Here is a tiny trained network, its code and every weight. The questions are about switching its units off for an input and a class, where a switched-off unit gives its printed mean instead of its output.

import numpy as np


def w(rows, s, z=0):
    codes = np.array(rows[::2]) - 128.0
    scale = np.full(codes.shape[1], s)
    scale[-1] = z or s
    return codes * scale


def f(y):
    return np.maximum(y, 0)


def log_softmax(a):
    a = a - a.max(-1, keepdims=True)
    return a - np.log(np.exp(a).sum(-1, keepdims=True))


def net(x, mask):
    res = np.array(x, float).reshape(1, 7) / 4 @ E
    y = f(res @ A[0][:, :-1].T + A[0][:, -1])
    res = res + np.where(mask, y, B[0][:, -1]) @ B[0][:, :-1]
    return log_softmax(res[-1] @ U[:, :-1].T + U[:, -1])


A, B = {}, {}
E = w([
[113,135,126,119],'x0',
[161,214,48,254],'x1',
[100,148,125,108],'x2',
[122,132,128,124],'x3',
[32,47,23,147],'x4',
[131,124,128,130],'x5',
[214,117,40,44],'x6',
],0.0073)
A[0] = w([
[182,118,30,65,121],'n1',
[176,186,184,121,152],'n2',
[191,172,203,128,118],'n3',
[109,56,184,90,107],'n4',
[48,158,182,150,138],'n5',
[90,111,181,169,153],'n6',
[100,42,157,93,108],'n7',
[189,110,175,170,134],'n8',
[37,143,167,159,177],'n9',
[124,208,48,182,119],'n10',
[126,152,84,40,160],'n11',
[89,55,81,157,88],'n12',
[126,194,74,140,148],'n13',
[162,194,190,134,144],'n14',
[132,100,179,179,140],'n15',
[64,59,94,164,122],'n16',
[112,82,129,173,207],'n17',
[101,107,173,178,154],'n18',
[212,198,215,86,116],'n19',
[159,79,141,168,51],'n20',
[126,77,192,54,87],'n21',
[125,48,181,97,156],'n22',
[119,195,108,177,141],'n23',
[85,56,191,91,103],'n24',
[129,149,75,189,127],'n25',
[62,142,154,127,183],'n26',
[81,109,199,196,92],'n27',
[104,52,120,181,250],'n28',
[152,193,62,189,103],'n29',
[50,49,1,160,151],'n30',
[202,104,69,37,101],'n31',
[120,97,187,17,97],'n32',
[144,167,110,160,115],'n33',
[190,119,48,68,88],'n34',
],0.0089,0.0022)
B[0] = w([
[178,205,106,93,212],'n1',
[83,84,193,37,200],'n2',
[95,73,195,85,205],'n3',
[147,94,97,176,189],'n4',
[153,183,93,122,188],'n5',
[203,201,85,139,179],'n6',
[137,82,96,177,189],'n7',
[94,138,161,108,171],'n8',
[174,150,110,123,198],'n9',
[97,104,91,178,215],'n10',
[151,149,123,147,182],'n11',
[68,60,213,2,190],'n12',
[122,108,93,161,182],'n13',
[80,96,204,79,197],'n14',
[155,178,110,86,166],'n15',
[87,130,168,76,201],'n16',
[105,166,127,107,174],'n17',
[192,206,105,111,176],'n18',
[100,106,186,87,237],'n19',
[131,130,129,136,134],'n20',
[114,107,70,188,199],'n21',
[157,119,110,193,192],'n22',
[127,96,117,184,189],'n23',
[159,81,100,166,196],'n24',
[135,107,111,158,192],'n25',
[155,185,99,135,174],'n26',
[182,210,69,108,190],'n27',
[137,160,150,36,198],'n28',
[107,41,116,143,211],'n29',
[101,120,161,61,254],'n30',
[184,179,84,146,215],'n31',
[151,68,106,183,213],'n32',
[109,42,138,169,169],'n33',
[145,198,100,111,202],'n34',
],0.0069,0.008)
U = w([
[43,106,184,44,117],'0',
[187,247,113,147,218],'1',
[109,63,122,255,6],'2',
],0.01,0.0014)

Each question gives the input, the list of numbers given to net, and the class t.
The units are the neurons (one row each of A and B). Each row of codes is followed by its name. A weight is (code - 128) times the scale printed after its matrix; where a second scale follows, it is the last column's (A, B and U).
mask holds one flag per neuron, in row order. A switched-off neuron (its flag False) gives its mean, the last column of its row in B, instead of its output. The means were averaged over made-up inputs and are rounded, as every weight is.
A unit's drop is (log p(t) with every unit on - log p(t) with that unit switched off) / (log p(t) with every unit on - log p(t) with every unit switched off).
The circuit of an input: a set's keep is (log p(t) with only the set's units on - log p(t) with every unit switched off) / (log p(t) with every unit on - log p(t) with every unit switched off). Starting from the 12 units with the biggest drops (on a tie, the unit counted first), units are removed one at a time, each time the one whose removal leaves the highest keep (on an exact tie, the one counted first), for as long as the keep stays at least 0.8.
units of the circuit, in order: the units of the circuit, biggest drop first
most important unit: the unit with the biggest drop
top k neurons: the k neurons with the biggest drops, biggest first
drop when u is switched off: that unit's drop, to one decimal
input [-7,6,5,4,8,-6,6], class 0: units of the circuit, in order => [n30]
input [-5,-8,-4,-5,-7,4,7], class 2: units of the circuit, in order => [n32; n21]
input [-2,-3,2,-2,5,4,7], class 1: units of the circuit, in order => [n31; n1]
input [-8,4,-5,-4,5,-5,3], class 0: units of the circuit, in order => [n30; n12]
input [5,-6,1,6,-5,0,3], class 2: units of the circuit, in order => [n32; n21; n30]
input [-8,4,1,4,5,-5,-5], class 0: top 2 neurons => [n12; n30]
input [1,-5,7,-8,3,7,5], class 1: top 2 neurons => [n1; n31]
input [4,3,-1,-7,8,4,-8], class 0: top 3 neurons => [n12; n30; n16]
input [-8,1,0,-6,6,-6,-7], class 1: top 2 neurons => [n27; n6]
input [7,2,5,-6,0,7,-1], class 2: top 2 neurons => [n1; n34]
input [-1,-7,3,-7,-5,5,8], class 1: top 3 neurons => [n31; n1; n34]
input [5,-5,4,0,5,-7,7], class 1: top 2 neurons => [n31; n1]
input [7,8,6,-3,-8,3,-2], class 0: top 2 neurons => [n2; n14]
input [1,-3,2,1,-3,-6,6], class 1: top neuron => [n31]
input [5,0,2,8,7,-6,-8], class 1: top 2 neurons => [n27; n6]
input [3,-6,2,-3,-5,-8,-3], class 2: drop when n21 is switched off => 0.2
input [-2,-4,-2,1,5,7,7], class 1: drop when n1 is switched off => 0.2
input [8,-3,0,3,-1,7,2], class 2: drop when n27 is switched off => 0.1
input [5,8,-4,8,2,2,5], class 2: drop when n29 is switched off => 0.2
input [8,-6,-7,4,0,5,5], class 2: most important unit => n32
